arr =
[87 122 108 109 56 105 182 228 201 129 112 166 151 173 70]
[91 120 111 108 85 122 169 188 175 133 116 151 137 160 88]
[93 120 109 109 73 113 173 205 186 129 112 158 146 164 81]
[93 120 111 109 81 119 170 193 179 131 114 153 140 160 86]
[85 121 112 107 91 130 170 181 171 137 120 147 128 160 90]
[82 124 108 110 49 104 187 237 206 130 113 170 150 178 65]
[89 120 112 108 88 126 169 184 172 134 118 149 133 160 89]
[93 119 110 109 77 116 171 198 182 130 113 156 144 162 84]
[90 121 108 109 62 108 179 219 195 128 111 163 150 169 74]
[92 120 109 109 68 110 176 212 191 129 111 161 149 166 78]
Indices start at 1.
The entry in row 1 and column 2 is 122
The entry directly below 70: 88
The entry in the bottom-left corner -> 92
The entry directly above the smallest entry? 91
The entry just right of the smallest entry: 104
The bottom-right entry -> 78
The entry directly below the smallest entry? 88
The entry at row 2, column 2 is 120
The entry just left of the largest entry? 187
The entry in the top-left corner -> 87
The bottom entry of the column that holds the largest entry is 212
The entry directly above 92 -> 90
The entry in row 2 and column 1 is 91
The entry in row 3 and column 2 -> 120
The entry at row 1, column 3? 108
The minimum -> 49
The top-right entry? 70
The entry just left of 164 -> 146
The bottom entry of the column that holds the smallest entry -> 68
The entry directly below 205? 193
The entry just right of 82? 124
The entry just left of the smallest entry? 110
The entry at row 2, column 3? 111
The entry in row 3 and column 1? 93
The entry directly below 82? 89
The entry directly below 147 -> 170
The entry directly above the largest entry is 181
The top entry of the column that holds the largest entry: 228
The entry just left of 206? 237
The entry directly below the largest entry? 184
